Below is a small trained network, with its code and all its weights. Each question gives an input and a target symbol and asks what happens when units are switched off, that is, made to give their printed mean instead of their output.

import numpy as np


def w(rows, s, z=0):
    codes = np.array(rows[::2]) - 128.0
    scale = np.full(codes.shape[1], s)
    scale[-1] = z or s
    return codes * scale


def norm(h):
    return h / np.sqrt((h * h).mean(-1, keepdims=True) + 1e-5)


def f(y):
    return np.maximum(y, 0)


def softmax(a):
    e = np.exp(a - a.max(-1, keepdims=True))
    return e / e.sum(-1, keepdims=True)


def log_softmax(a):
    a = a - a.max(-1, keepdims=True)
    return a - np.log(np.exp(a).sum(-1, keepdims=True))


def net(x, mask):
    ids = ['ΔΘΛΞΠΣΩαβεζμτψ'.index(c) for c in x.split()]
    T = len(ids)
    res = E[ids] + P[:T]
    u = 0
    for l in range(2):
        q, k, v = (norm(res) @ M[l].T for M in (Q, K, V))
        z = softmax(np.where(np.tri(T) > 0, q @ k.T / 4**0.5, -1e9)) @ v
        res = res + np.where(mask[u], z, O[l][:, -1]) @ O[l][:, :-1]
        u += 1
        y = f(norm(res) @ A[l][:, :-1].T + A[l][:, -1])
        res = res + np.where(mask[u : u + 4], y, B[l][:, -1]) @ B[l][:, :-1]
        u += 4
    return log_softmax(norm(res)[-1] @ U[:, :-1].T + U[:, -1])


Q, K, V, O, A, B = {}, {}, {}, {}, {}, {}
E = w([
[161,145,129],'Δ',
[172,137,104],'Θ',
[150,131,135],'Λ',
[179,164,139],'Ξ',
[105,128,106],'Π',
[103,200,181],'Σ',
[143,145,122],'Ω',
[92,209,183],'α',
[99,95,130],'β',
[167,164,131],'ε',
[100,135,145],'ζ',
[5,182,98],'μ',
[160,119,134],'τ',
[100,120,128],'ψ',
],0.024)
P = w([
[98,127,57],'0',
[36,110,131],'1',
[92,254,175],'2',
[145,96,163],'3',
[120,246,155],'4',
[146,96,160],'5',
[134,246,154],'6',
],0.022)
Q[0] = w([
[209,232,43],'0.h0',
[120,6,35],'0.h0',
[116,52,48],'0.h0',
[32,222,253],'0.h0',
],0.017)
K[0] = w([
[172,211,63],'0.h0',
[115,18,92],'0.h0',
[133,50,107],'0.h0',
[166,180,248],'0.h0',
],0.019)
V[0] = w([
[116,85,82],'0.h0',
[4,98,112],'0.h0',
[102,137,156],'0.h0',
[83,183,96],'0.h0',
],0.011)
O[0] = w([
[173,55,98,42],'0.h0',
[215,133,173,202],'0.h0',
[120,178,179,187],'0.h0',
[182,108,11,253],'0.h0',
],0.011,0.005)
A[0] = w([
[66,98,125,2],'0.n0',
[207,33,145,105],'0.n1',
[49,41,104,148],'0.n2',
[252,124,129,113],'0.n3',
],0.044,0.007)
B[0] = w([
[113,151,184,132],'0.n0',
[191,2,171,237],'0.n1',
[30,153,98,148],'0.n2',
[153,234,83,249],'0.n3',
],0.055,0.017)
Q[1] = w([
[60,94,146],'1.h0',
[42,177,24],'1.h0',
[151,215,4],'1.h0',
[145,203,9],'1.h0',
],0.032)
K[1] = w([
[90,129,175],'1.h0',
[83,108,61],'1.h0',
[143,101,4],'1.h0',
[143,98,18],'1.h0',
],0.04)
V[1] = w([
[60,118,93],'1.h0',
[54,74,94],'1.h0',
[137,30,95],'1.h0',
[97,161,255],'1.h0',
],0.029)
O[1] = w([
[56,125,107,72],'1.h0',
[59,85,97,18],'1.h0',
[160,43,69,66],'1.h0',
[85,146,254,9],'1.h0',
],0.035,0.013)
A[1] = w([
[125,69,70,180],'1.n0',
[66,3,233,127],'1.n1',
[202,29,166,2],'1.n2',
[194,137,169,184],'1.n3',
],0.044,0.0089)
B[1] = w([
[109,114,177,220],'1.n0',
[148,101,2,197],'1.n1',
[52,156,171,203],'1.n2',
[107,115,186,249],'1.n3',
],0.073,0.018)
U = w([
[155,196,34,194],'Δ',
[100,98,35,205],'Θ',
[204,55,171,116],'Λ',
[35,189,64,163],'Ξ',
[228,81,77,108],'Π',
[90,197,181,154],'Σ',
[218,169,104,124],'Ω',
[67,227,191,74],'α',
[68,38,218,3],'β',
[120,232,70,183],'ε',
[186,140,197,97],'ζ',
[3,116,143,98],'μ',
[115,28,111,190],'τ',
[158,84,232,58],'ψ',
],0.024,0.0054)

Each question gives the input, a string of symbols that net reads in full, and the target symbol t.
The units are the heads (4 rows each of Q, K, V and O) and the neurons (one row each of A and B). Each row of codes is followed by its name. A weight is (code - 128) times the scale printed after its matrix; where a second scale follows, it is the last column's (O, A, B and U).
mask holds one flag per unit, layer by layer, with each layer's heads first. A switched-off unit (its flag False) gives its mean, the last column of its rows in O or B, instead of its output. The means were averaged over made-up inputs and are rounded, as every weight is.
A unit's drop is (log p(t) with every unit on - log p(t) with that unit switched off) / (log p(t) with every unit on - log p(t) with every unit switched off).
The circuit of an input: a set's keep is (log p(t) with only the set's units on - log p(t) with every unit switched off) / (log p(t) with every unit on - log p(t) with every unit switched off). Starting from all 10 units, units are removed one at a time, each time the one whose removal leaves the highest keep (on an exact tie, the one counted first), for as long as the keep stays at least 0.8.
circuit, biggest first: the units of the circuit, biggest drop first
top k neurons: the k neurons with the biggest drops, biggest first
k most important neurons of layer l: the k neurons of layer l with the biggest drops, biggest first
input Λ ε μ, target Λ: top 2 neurons : 0.n1, 0.n3
input μ ε β Δ ζ ε, target Δ: circuit, biggest first : 0.n3
input α β μ Ξ ζ Δ, target Ω: circuit, biggest first : 0.n3, 0.n1
input μ α ε ζ Δ Π, target β: circuit, biggest first : 1.n2, 0.n1
input Π Δ Λ ε α α, target α: 3 most important neurons of layer 0 : 0.n3, 0.n1, 0.n2
input τ Σ ε, target τ: circuit, biggest first : 0.h0, 1.h0, 0.n3
input Π ψ β Ω, target Π: circuit, biggest first : 0.n3, 0.n1, 0.h0, 1.h0
input Δ ζ Λ α ε μ ε, target Δ: top 4 neurons : 1.n3, 0.n2, 1.n2, 0.n1
input ε Λ Π ε α, target ε: top 3 neurons : 0.n1, 1.n3, 1.n0
input Δ ε μ, target Δ: top 2 neurons : 0.n1, 1.n3
input Δ ψ Σ μ Λ, target Δ: circuit, biggest first : 0.n1, 1.h0, 0.h0
input Δ ψ ζ Σ Θ, target Δ: top 2 neurons : 1.n3, 0.n1
input Δ Θ α, target Δ: circuit, biggest first : 1.h0, 0.n1, 0.h0
input ε Δ Λ, target ε: circuit, biggest first : 0.n1
input α α Ξ Π Θ, target α: top 3 neurons : 0.n1, 1.n1, 0.n2
input α α Θ β Σ μ Ξ, target α: top 2 neurons : 0.n1, 1.n1
input Δ ε Π Ξ Ω τ Σ, target Δ: circuit, biggest first : 0.n1, 1.h0, 0.h0
input Θ Λ α ζ α Σ α, target Θ: 2 most important neurons of layer 1 : 1.n3, 1.n2
input α Ω α Π Σ Ω Ω, target α: top 4 neurons : 0.n1, 1.n1, 0.n0, 0.n2
input Δ Ξ α Π Σ ε ψ, target Δ: top 2 neurons : 1.n3, 0.n1
input μ Σ μ Ω Π, target μ: top 2 neurons : 0.n3, 1.n1
input α α α Ω Π ψ, target τ: circuit, biggest first : 1.n1, 0.n1
input τ μ Ξ μ Ξ ζ Π, target τ: 2 most important neurons of layer 0 : 0.n2, 0.n1
input τ ε α, target τ: 3 most important neurons of layer 0 : 0.n2, 0.n1, 0.n3
